(in the rows, 128 means zero)
Each row of numbers belongs to one of the objects below and depends on some of the facts about them. Some rows are named. Which object is each other row?

Facts:
biflor (ζ rovem) (π lobrun) (Δ doraklim)
biratrel (ζ fladibral) (Δ plonuklo)
bistem (ζ manum) (Δ pizu)
boflok (ζ tugral) (Δ mustum)
bomu (ζ bruklane) (π ramul) (Δ grumerer)
botras (ζ plupa) (π plogala) (Δ klufo)
braflur (ζ rovem)
brastadrum (ζ rovem) (π steteplal) (Δ vusom)
brebur (ζ manum) (π tragol) (Δ bistem)
brolu (ζ niskuve) (π trarura) (Δ grugrek)
bruklane (ζ plupa) (Δ moroskis)
dagak (ζ grekopli) (Δ rukes)
devos (ζ klufo) (π teflukes) (Δ gakom)
doraklim (ζ rovem) (Δ brastadrum)
doski (ζ seku) (Δ giski)
drasu (ζ dustum) (π plobram)
drile (ζ botras) (π sogedrek) (Δ skolum)
drogror (ζ trarura) (π sabu)
dustum (π trodam)
fadar (ζ kluflin) (π mutru) (Δ niskuve)
fastus (ζ manum) (π plolum)
figo (ζ moroskis) (π devos) (Δ mutru)
flabra (ζ kluflin) (π petis) (Δ mati)
fladibral (π gidam)
flebren (ζ ramul) (π boflok) (Δ zapel)
flugugrik (ζ tugral) (π saplu) (Δ vopodek)
funen (ζ stefo) (Δ manum)
gakom (ζ klufo) (π bomu) (Δ tralek)
gedrar (ζ klufo) (π biratrel) (Δ devos)
geplom (ζ moroskis) (Δ kerok)
geplukol (ζ tridro) (π novor) (Δ tragol)
gibralem (ζ grekopli) (Δ tesekas)
gidam (ζ plupa) (π kladi) (Δ bruklane)
giski (ζ seku) (π grumerer) (Δ mazaklak)
gobri (ζ klevel) (π drasu) (Δ greflek)
grebil (ζ moroskis) (π zodri) (Δ figo)
gredron (ζ tugral) (π gedrar) (Δ boflok)
greflek (ζ klevel)
grekopli (ζ viguve) (π zure)
gresapu (ζ seku) (Δ kladi)
gribak (ζ mati) (Δ grizun)
grizun (ζ mati) (π triklokor) (Δ reston)
grubo (ζ kesan)
grugrek (ζ niskuve) (π tumer)
grumerer (ζ bruklane) (π brolu) (Δ skalik)
gumak (ζ rariflok) (Δ seku)
kana (ζ klevel) (π seku) (Δ sabu)
keplu (ζ mati) (Δ gribak)
kerok (ζ moroskis) (Δ stidek)
kesan (ζ dustum) (π plonuklo) (Δ steteplal)
kladi (ζ seku) (π nefluk) (Δ vadrur)
klufluk (ζ pokla) (π dustum) (Δ ziski)
klufo (ζ plupa) (Δ saskupas)
kofu (ζ nira)
kuplum (ζ botras) (Δ drile)
lagres (ζ soluklem) (π siple) (Δ poskim)
lapin (ζ teflukes) (π grizun) (Δ stefo)
lelaplur (ζ kluflin) (π skevu) (Δ flabra)
lobrun (ζ lelaplur) (π tebre)
mabrim (ζ triklokor)
manum (ζ stefo) (π naflin)
mati (ζ kluflin) (Δ fadar)
mazaklak (ζ seku)
medodren (ζ mustum) (Δ suduzik)
meske (ζ plogala) (π moroskis) (Δ skadel)
moroskis (ζ plupa) (Δ botras)
mustum (ζ tugral) (π rimetrek) (Δ flugugrik)
mutru (ζ moroskis) (π giski)
naflin (ζ stefo) (π mustum) (Δ regrunal)
nefluk (ζ klufo) (π grugrek) (Δ gedrar)
niskuve (ζ kluflin)
novor (ζ sastanik) (π lelaplur)
nubrul (ζ sastanik) (Δ novor)
pagrik (ζ fladibral) (π niskuve) (Δ biratrel)
petis (ζ tratrade) (π vopodek)
pizu (ζ manum) (π klufluk) (Δ fastus)
plobram (ζ tridro) (π meske) (Δ siple)
plogala (ζ dustum) (π biflor) (Δ kesan)
plolum (ζ tubem) (π saskupas) (Δ tratonun)
plonuklo (ζ fladibral)
pobrim (ζ lelaplur) (π geplukol) (Δ lobrun)
pokla (ζ rariflok) (π grubo) (Δ gumak)
poskim (ζ soluklem) (Δ ramul)
ramul (ζ soluklem) (π sudruskar)
rariflok (π gakom)
regrunal (ζ stefo) (π viguve) (Δ zuror)
reguk (ζ saplu) (π kesan)
reston (ζ mati)
rimetrek (ζ klevel) (π rukes) (Δ gobri)
rivim (ζ bruklane) (π grebil) (Δ bomu)
rizim (ζ mustum) (Δ medodren)
rovem (ζ geplukol) (π medodren)
rukes (ζ grekopli) (Δ gibralem)
sabu (ζ klevel) (π poskim) (Δ rimetrek)
saplu (ζ viguve) (π fastus) (Δ tumer)
saskupas (ζ plupa) (π stidek)
sastanik (ζ drunos)
seku (ζ rariflok) (π skibrefen)
siple (ζ tridro) (π ziski)
skadel (ζ plogala)
skalik (ζ bruklane) (π rivim)
skaroguk (ζ mustum) (π kerok)
skeves (ζ sogedrek) (π brebur)
skevu (ζ broflel) (π zapel)
skibrefen (ζ viguve) (π greflek) (Δ travi)
skodesor (ζ sastanik) (Δ nubrul)
skolum (ζ botras) (π tubem)
sogedrek (ζ nira) (Δ kofu)
soluklem (π zigruk)
stedrebi (ζ broflel) (π skolum) (Δ skevu)
stefo (ζ teflukes) (π tromo) (Δ tugral)
stestem (ζ sudruskar) (π funen)
steteplal (ζ dustum) (π klufo) (Δ drasu)
stidek (ζ moroskis) (π stefo) (Δ grebil)
stipek (ζ stedrebi) (π fadar) (Δ supli)
sudruskar (ζ trarura) (Δ tubem)
suduzik (ζ mustum) (π gumak) (Δ skaroguk)
supli (ζ stedrebi) (π nira)
tebre (ζ kofu)
tesekas (ζ grekopli)
tragol (ζ tridro) (π suduzik) (Δ plobram)
tralek (ζ klufo) (π grekopli)
trarura (π pizu)
tratonun (ζ tubem)
tratrade (ζ tridro) (π gibralem) (Δ viskopor)
travi (ζ viguve) (Δ saplu)
tridro (π vivek)
triklokor (ζ kluflin) (π drogror) (Δ lelaplur)
trodam (ζ lelaplur) (Δ pobrim)
tromo (ζ sudruskar) (π tesekas) (Δ zure)
tubem (ζ trarura) (π mazaklak) (Δ drogror)
tugral (ζ teflukes)
tumer (ζ viguve) (π skeves) (Δ grekopli)
vadrur (ζ seku) (Δ doski)
vibul (ζ ramul) (Δ flebren)
viguve (π gredron)
viskopor (ζ tridro) (π vadrur) (Δ geplukol)
vivek (ζ manum) (Δ brebur)
vonuk (ζ rovem) (Δ biflor)
vopodek (ζ tugral)
vusom (ζ rovem) (Δ braflur)
zapel (ζ ramul) (π stestem)
zigruk (ζ greflek)
ziski (ζ pokla) (π vibul)
zodri (ζ lelaplur) (Δ trodam)
zuko (ζ plobram) (π tridro)
zure (ζ sudruskar) (π gobri) (Δ stestem)
zuror (ζ stefo) (π stedrebi) (Δ funen)

Some rows with their names:
bomu: [117 124 123 133 123 129 144  92 120 126 115 141 152 125 115 147 133 143
 128 120 110 109 139 152 101 137 135 124 128 128 117 132 134 122 137 110
 125 127 130 140  65]
tesekas: [131 120 152  91 139 104  79 122  98 117 137 143 133 132 172 118 119 163
 133 141 162 125 156 133 169 138 120 137 126 132 136 138 134 131 127 110
 149 120 122 108 140]
triklokor: [124 125 101 142 115 150 165 122 132 129 142 123 116 131 140 136 139 141
 122 127 134 138 104 118 119 127 118 128 123 127 112 117 114 128 146 128
 116 141 116 131 212]
pobrim: [120 169 111 124 124 124 162 138 141 137 142 110 136 124 123 170 128 145
 119 137 142 149 146 100  96 119 118 125 128 127 146 126 107 130 147 124
 113 138 117 136 231]
fastus: [145 115 169 117 131 108  61 139 152 136  99  96  96 127 117 163 111  91
 140 133 127 140 114 125 115 120 127 132 128 135 187 133 155 131  79 117
 121 139 126 105  99]
grebil: [129 118 103 128 118 123 157  89 121 126 123 129 169 129 110 166 131 154
 145 103 130 100 143 142 118 128 137 118 122 129 115 131 116 122 113  84
 116 124 136 127  12]
kerok: [112  87 137 131 131 134 156  99 120 126 125 150 137 141  87 154 123 148
 136 132 111 108 123 160 109 133 122 137 131 120  98 143 146 116 135 115
 148 122 136 130 104]
mutru: [117 141 131 124 130 112 145 113 119 129 123 139 156 141  95 155 121 152
 134 123 104 109 153 144  93 125 134 131 134 126 128 142 133 123 113 103
 117 118 127 136  60]
vibul: [121 106 116 134 128 136 122 131 105 126 132 134 135 122 176 111 140 124
 132 133 151 115 126 152 149 132 124 121 121 129 120 130 145 124 148 139
 139 122 154 117 109]
kladi: [141 113 146 120 130 133 166 120 103 125 111 122 134 133 167 107 122 126
 130 105 125 135 133 103 128 122 119 117 136 123 110 126 126 118 162 173
 141 126 143 153 134]
doski: [149 126 144 119 128 125 160 131 107 129 116 117 136 137 175 111 115 126
 130 117 138 134 138 116 120 118 125 123 138 122 128 129 122 122 152 162
 132 120 145 145  91]
skeves: [127 138 130 126 127 134 134 122 115 124 137 128 120 135 119 113 130 124
 124 121 119 131 133 112 151 130 127 133 126 128 102 129 123 125 130 137
 122 127 121 128 175]
drogror: [134 141 127 125 127 127 145 132 118 125 142 123 119 149 125 118 120 148
 125 129 125 133 121 128 131 123 124 141 128 124 128 129 111 132 105 114
 111 127 116 121 110]
sudruskar: [124 108 117 133 131 152 140 123 122 127 144 143 116 131 170  93 138 115
 125 121 146 116 105 146 157 133 130 133 121 130 106 124 139 129 136 133
 138 125 148 118 135]
tumer: [128 141 140 113 131 119 110 117  99 117 136 126 132 133 124 115 128 149
 126 122 119 133 143 109 160 133 122 135 124 127 117 138 119 127 119 129
 130 129 123 129 163]
kluflin: [120 148 117 133 124 133 150 136 132 134 146 125 127 131 140 135 133 129
 125 131 141 129 131 127 127 123 127 131 123 128 116 122 122 130 132 130
 119 129 129 121 186]
nira: [122 145 125 111 139 139 119 112 123 125 136 142 119 128 170 110 136 117
 128 104 153 117 132 117 159 128 148 131 125 144 100 119 146 135 125 129
 127 122 133 129 132]

Rows to name:
No name comes twice in this set of rows, the named rows included.
[135 146 105 128 119 114 159 100 125 129 125 123 184 126  86 166 127 146
 142 100 118 106 161 131 112 120 135 124 123 130 131 135 100 124 100  79
  97 125 138 131  21] -> skalik
[131 109 139 117 137 140 146 113 100 128 125 121 112 150 171 111 123 133
 133 118 139 132 132 120 136 120 125 127 132 125 107 131 138 124 136 155
 137 124 131 130 119] -> gumak
[138 112 130 129 119 142 154 123  65 123 106  93 137 153 233  84 129 137
 134 133 124 125 125 143 120 124 128 109 136 117 133 125 136 119 163 187
 114 124 129 133  31] -> vadrur
[129  97 100 135 114 136 156  75 122 125 124 136 166 109 114 162 138 142
 141  96 125 100 128 142 122 133 136 116 123 131 103 128 121 120 133  94
 124 130 138 133  34] -> rivim
[110 158 122 122 136 129 143 146 115 134 147 120 113 157 179 128 126 149
 121 156 146 133 133 142 111 121 132 133 131 128 145 124 138 136 131 137
 111 127 107 116 149] -> niskuve
[110 122 139 134 124 125 139 103 116 125 119 140 155 128 117 140 131 149
 122 135  90 114 131 158  91 137 130 126 137 123 121 134 141 119 142 121
 124 126 119 144  86] -> gedrar
[143 143 131 121 132 113 153 144 108 133 112 113 155 142 176 117 116 120
 139 130 152 127 163 130 128 110 123 122 131 122 152 136 126 123 138 156
 122 113 160 128  54] -> ziski
[127 134 109 146 115 125 125 136 125 129 120 137 157  98 124 124 143 103
 120 133 128 122 143 139 136 130 121 118 119 127 140 129 120 122 150 136
 129 126 161 130 133] -> lagres
[126 133 132 142 112 124 117 134 130 124 119 137 140 105 138 115 137 117
 114 140 108 134 125 133 112 139 124 126 132 125 139 123 121 126 162 137
 132 131 135 147 156] -> pagrik
[133 179 120 110 134 113 123 122 124 128 135 134 139 121 132 133 127 120
 123 101 133 130 160  97 140 123 141 126 125 142 129 126 118 135 119 119
 117 124 138 138 133] -> supli

Now the same objects, written a new way:
Some objects and their rows:
kesan: [142 114 116 125 103 131 107 105  85 128 160 121 112 158 138 120 142 123
 124 108 164  94 111 123 114  84 155 118 114 124 113  89 119 117 134 138
 123 154 153 109 127 143  95 126 120 142 121 141 166 127 152 153 107 135
 119]
skaroguk: [129  83 141 124 167 136 116  83 132  42 109 162 173 122  93 172 153 172
 140  84 122 145 144 107 138 160  79 137  92 133 167 156  44 163  60 107
  93 107 155 169 154  42 158  70 170 107 135 131  50 119 129 170 118 114
 138]
novor: [120 101 141 127 151 113 134 133 144 136 128 110 126 143 141  87 149 128
 132 120 135 121 130 117 122 162  75 144 113 127 174  88 127  83 134 141
 111 121 140 127 159 147 157 139 156 185 102 141 143 109 117 149  81 153
 102]
zure: [142 113 165 148 143 108 128 118 130 120 132 142 148 121 110 132 146 121
 125 119 126 100 109 116  93 135 115  88 119 105 168 120 111 118 143 119
 137 136  96 129 157 125 117 137 146 136 122 114 134 105 131 131  93 133
 122]
ziski: [141  95 132 139 141 127 130 102 142 121 127 172 144 149 115 133 141 125
 118 127 133  96 119 121 108 126 131 109 100 138 154 124 106 119 116 126
 120 146 106 129 165 128 110 138 152 136 127 148 110 124 111 127 109 127
 107]
sogedrek: [132 145 125  95  91 142 103 139  76 150 175 112  99 130 131 121 127 110
 113 108 152 148 129 131 117  95 138 120 143  95 108 130 157 143 153 125
 115 124 138  96  91 144  76 134  91 111 131 151 169 169 137 123 148 112
 122]
mustum: [133  94 124 118 131 136  95  85  80  56 141 112 141 137 109 148 159 172
 147  73 155 133 128 109 131 116 103 147 111 124 132 114  64 151  76 124
  97 117 197 147 119  64 142  73 141 126 133 132 104 126 163 196 111 128
 140]
zapel: [148 118 140 185 148 140 130 110 145 117  99  86 125 143 104  93 153 148
 115 144 119 109 132 113 108 182 112 125 124 119 152  94 129  95  98 159
 142 133 139 161 148 162 128 153 141 200 127 116 121 123 101 145  71 125
 114]
grebil: [154 139 128 201 115  89 200 141 169 126 113  90 122 161 127 111  92 127
 155 187  88 115 126 148 153 172 187 129 130 149 109 136 178  83 111 127
 163 145 157 155 115 162 191  94 150 166 145  91 131  79 151 118  99 144
 147]
tratonun: [125 119 139 107 134 143 126 129 147 137 134 162 131 142 108 129 125 106
  97 125 121 148 151 127 116 143 109 111 111 114 159 166 142 146 123 116
 104 122  93 126 147 138  87 144 127 110 136 169 103 170  79 101 135  96
 105]
mazaklak: [130 119 138 108 133 146 121 123 141 139 137 167 129 141 109 127 130 114
  94 126 128 149 149 125 109 145 111 106 111 109 162 164 143 145 126 119
 103 123  92 122 144 139  85 149 125 112 136 173 108 177  78  99 137  94
 102]
suduzik: [152 108  96 145 158 158 125  77 124  41  88  88 159 114  97 149 136 200
 154 111 134 158 140 112 165 163  93 175 117 129 122 119  56 142  45 144
 126 112 182 198 110  68 164  86 144 136 131  97  58 105 133 176 135 111
 155]
grumerer: [128 144 154 190  85 112 185 158 165 138 112 187 140 170 152 166  90 123
 127 163  87  93 123 174 129 108 189  93 102 191 125 175 148 100 120  78
 139 121 151 127 157 140 181  63 169  77 139 137 132  49 149 106 111 170
 123]
kladi: [166 115  97 113 135 132 135  98 118 116 131 155 159 118 131 150 110 131
 144 132 160 102  93 127 128  82 146 115 113 112 124 109  91 127 148 127
 153 166  81 137 132 124 113 143 126 101 108 109 121  90 146 104 153 132
 132]
vadrur: [143 163 119 145 122 159 125 131 121 150 130  91 106 117 118 105 130 145
 110 148 130 152 141 128 123 162 132 133 140 103 108 142 167 123 126 147
 130 117 130 128  95 154  93 160  98 138 139 134 132 167  98 115 151  91
 121]
meske: [145 135 155 144 130 102 124 125 109 126 142 140 143 103 122 144 138 127
 133 120 132  97  92 123  97 109 137  96 129 100 143 124 117 131 162 114
 147 140  94 119 137 114 118 131 135 116 123  98 148  98 153 131 117 131
 133]
stestem: [138  95 153 144 148 123 126 107 145 117 127 160 145 148 107 124 146 118
 113 123 124 104 120 115  97 142 112 100 103 122 177 123 108 117 120 124
 123 141 102 140 171 133 115 140 152 143 128 141 115 121 109 128  90 129
 107]

Rows to name:
No name comes twice in this set of rows, the named rows included.
[112  84 102 118 137  95  97  74  81  76 157 128 114 135 114 135 175 160
 167  85 154 107 126 103 154 130 148 164 118 151  88 127  88 156  84 137
  85 151 191 110 112  43 130  78 138 151 150 133 106 168 172 217 122 119
 149] -> stefo
[120  97 124  88 127 166  93 103 102  85 147 119 121 153 100 132 144 142
 115  79 143 185 172 113 135 146  80 148 112 111 151 145 104 165  72 126
  66 100 180 139 118 100 108  94 123 122 140 182  93 190 108 157 123  97
 118] -> tugral
[144 105 126 150  99  90 169 132 125 124 157 117 117 183 136 120 105 103
 146 144 124 108 127 138 135 114 178 116 118 139 126 117 155 100 124 118
 129 158 166 124 128 157 152  90 144 147 133 132 157 103 167 131  84 158
 131] -> botras
[156  90  94  92 168 143 128  81 110  24 105 141 196  92 103 195 111 182
 174  88 147 158 121 112 168 113  83 149 110 102 139 134  17 174  79 112
 128 124 132 187 118  35 168  70 146  66 117  90  54  77 162 145 170 120
 168] -> brebur
[114 110 130 165 132   6 196 132 159 130 156 166 118 145 131 136 109  96
 178 172  85  77 109 141 167 156 231 122 129 167  90 180 181 126 146  98
 139 182 114  98 123  91 180  79 165 141 168  94 126 123 178 134 121 145
 169] -> stidek

The same objects again, as new rows of numbers:
Named rows:
manum: [ 96 134 164 151 193 162 115 151 128 142 104  40 155]
vivek: [161 151 154  81 124 149 124 161 200 132 199  31 109]
funen: [130 118 154 121 155 167  86 145 144 140 153  48  83]
klufluk: [ 92 147 145  86 119  96 170  79 137 117 171 163 178]
pokla: [127 142 138 108 131  98 161 136 131 120 169 170 163]
gumak: [139 109 144 104 111 121 125 132 122 109 181 152  80]
suduzik: [117 149 171 150 162 143 162 180 163 130 133  30 153]
klufo: [110  62 102 124 102 151  75 132  85 127  98 105  71]
viguve: [111 130 133 153 143 110 128 127 133 118 126 153 168]
lobrun: [113 202 119 188 127 145 120 114 101 145  79 137 124]
trodam: [149 200 114 138  70 143 111  93 133 130 138 139  61]
braflur: [170  24 142 137 202 173 105  47 114 135  31 122  36]
skadel: [144 121 131 105 107 128 116 122 127 119 166 143  86]
stedrebi: [133 157 124 118 127 106 162 137 140 130 149 157 169]
skevu: [125 146 105 141 157 111 134 145 138 173 153 162 158]
pagrik: [136 155 123 116 118 107 160 135 142 130 147 152 160]
sastanik: [135 106 134 131 111 127  95 115 135 107 158 143  87]

Rows to name:
No name comes twice in this set of rows, the named rows included.
[134 156 112 123 134 104 150 143 146 154 163 165 161] -> meske
[188  86 123 121 187 122 186  72 166 146  59 155 140] -> biflor
[115  95 119 168 208 139 113 111 109 172  78 148 132] -> plobram
[ 66 108  91  91  76 118 144  71 123 131  91 107 174] -> grumerer
[136 180 121 166  97 160  86 103 103 132 108 128  50] -> reston
[ 68 140 139 122 115 111 140  39 146 109 122 135 173] -> trarura
[ 49  74  98 133 114 142 104  90  77 136  45  94 153] -> mutru
[128 102  92 143  57  89 205 201 136 112 112 122 146] -> nefluk
[ 97 236 117 118  69 117 169  35 153 133 120 139 155] -> brolu
[160 151 154  83 124 148 126 159 195 131 197  40 110] -> rizim
[ 81 173 134 173 138 149 117  80  91 137  70 124 132] -> fadar

